Below are the code and all the weights of a small trained network. Each question names an input and a class and asks about switching units off, where a switched-off unit gives its printed mean instead of its output.

import numpy as np


def w(rows, s, z=0):
    codes = np.array(rows[::2]) - 128.0
    scale = np.full(codes.shape[1], s)
    scale[-1] = z or s
    return codes * scale


def f(y):
    return y / 2 * (1 + np.tanh(0.7978845608 * (y + 0.044715 * y**3)))


def log_softmax(a):
    a = a - a.max(-1, keepdims=True)
    return a - np.log(np.exp(a).sum(-1, keepdims=True))


def net(x, mask):
    res = np.array(x, float).reshape(1, 5) / 4 @ E
    y = f(res @ A[0][:, :-1].T + A[0][:, -1])
    res = res + np.where(mask, y, B[0][:, -1]) @ B[0][:, :-1]
    return log_softmax(res[-1] @ U[:, :-1].T + U[:, -1])


A, B = {}, {}
E = w([
[149,76,77,134,142,174,38,157,255],'x0',
[68,167,174,197,39,166,141,196,105],'x1',
[81,70,43,186,58,172,92,189,158],'x2',
[152,65,132,90,81,31,154,139,115],'x3',
[124,154,239,227,204,115,82,230,161],'x4',
],0.007)
A[0] = w([
[92,105,155,146,25,105,155,166,141,223],'n1',
[172,119,160,66,68,119,136,127,187,169],'n2',
[126,71,181,161,82,110,163,185,115,235],'n3',
[174,65,115,149,174,92,35,100,184,252],'n4',
[150,152,96,35,101,144,224,27,102,134],'n5',
[50,171,96,217,67,191,177,178,143,164],'n6',
[110,209,199,173,186,121,113,113,116,207],'n7',
[182,193,231,82,180,103,181,93,37,244],'n8',
[158,43,201,148,103,52,93,144,154,210],'n9',
[195,31,57,102,154,194,70,62,181,198],'n10',
[90,102,61,160,2,163,124,112,117,221],'n11',
[121,230,222,173,212,176,117,153,141,219],'n12',
[157,114,103,20,100,100,101,30,119,217],'n13',
[145,85,52,154,196,157,40,123,250,151],'n14',
[134,210,209,152,200,115,170,78,66,176],'n15',
[160,126,25,120,136,153,54,64,165,176],'n16',
],0.0075,0.0037)
B[0] = w([
[150,218,74,172,100,169,85,138,62,178],'n1',
[123,215,49,197,138,91,134,145,55,147],'n2',
[143,236,89,148,156,105,105,97,66,179],'n3',
[198,184,103,134,189,146,216,194,204,204],'n4',
[134,112,54,37,146,38,153,57,31,215],'n5',
[101,108,176,125,25,160,30,64,28,198],'n6',
[191,136,216,87,103,181,119,188,140,200],'n7',
[176,82,200,75,73,121,122,60,122,250],'n8',
[167,225,56,181,204,95,200,164,140,177],'n9',
[174,198,34,177,198,141,209,198,166,207],'n10',
[31,255,54,201,77,200,49,208,70,196],'n11',
[221,118,231,103,73,225,84,200,186,225],'n12',
[194,194,96,72,182,71,208,109,107,209],'n13',
[165,104,139,92,137,229,189,188,204,219],'n14',
[186,80,232,66,49,191,82,101,186,218],'n15',
[194,221,101,190,203,152,205,177,195,186],'n16',
],0.0073,0.011)
U = w([
[139,33,124,27,122,65,179,40,94,45],'0',
[162,148,76,182,191,172,148,215,245,120],'1',
[36,22,108,192,220,97,29,39,185,2],'2',
[32,174,55,197,41,155,61,151,10,177],'3',
[185,183,74,97,171,38,172,103,65,217],'4',
[194,105,240,97,76,184,74,144,149,205],'5',
[47,38,90,162,224,99,3,36,191,2],'6',
],0.0075,0.0063)

Each question gives the input, the list of numbers given to net, and the class t.
The units are the neurons (one row each of A and B). Each row of codes is followed by its name. A weight is (code - 128) times the scale printed after its matrix; where a second scale follows, it is the last column's (A, B and U).
mask holds one flag per neuron, in row order. A switched-off neuron (its flag False) gives its mean, the last column of its row in B, instead of its output. The means were averaged over made-up inputs and are rounded, as every weight is.
A unit's drop is (log p(t) with every unit on - log p(t) with that unit switched off) / (log p(t) with every unit on - log p(t) with every unit switched off).
The circuit of an input: a set's keep is (log p(t) with only the set's units on - log p(t) with every unit switched off) / (log p(t) with every unit on - log p(t) with every unit switched off). Starting from the 12 units with the biggest drops (on a tie, the unit counted first), units are removed one at a time, each time the one whose removal leaves the highest keep (on an exact tie, the one counted first), for as long as the keep stays at least 0.8.
units of the circuit, in order: the units of the circuit, biggest drop first
top k neurons: the k neurons with the biggest drops, biggest first
drop of u: that unit's drop, to one decimal
input [-8,3,-5,5,0], class 0: units of the circuit, in order -> [n5 n8]
input [-4,-6,6,-3,8], class 5: units of the circuit, in order -> [n10]
input [6,5,-7,-1,-3], class 1: top 2 neurons -> [n6 n8]
input [-6,-5,8,6,6], class 4: top 2 neurons -> [n11 n9]
input [7,5,-5,1,1], class 1: top 3 neurons -> [n8 n15 n6]
input [-5,3,-6,7,-1], class 0: top 2 neurons -> [n8 n15]
input [-5,-3,-8,2,1], class 5: top 2 neurons -> [n15 n7]
input [2,5,5,-8,4], class 5: top 2 neurons -> [n12 n14]
input [6,8,-8,4,-8], class 4: drop of n13 -> 0.1
input [6,5,-3,7,1], class 1: drop of n16 -> -0.2
input [-6,-8,-2,-7,-4], class 0: drop of n8 -> 0.2
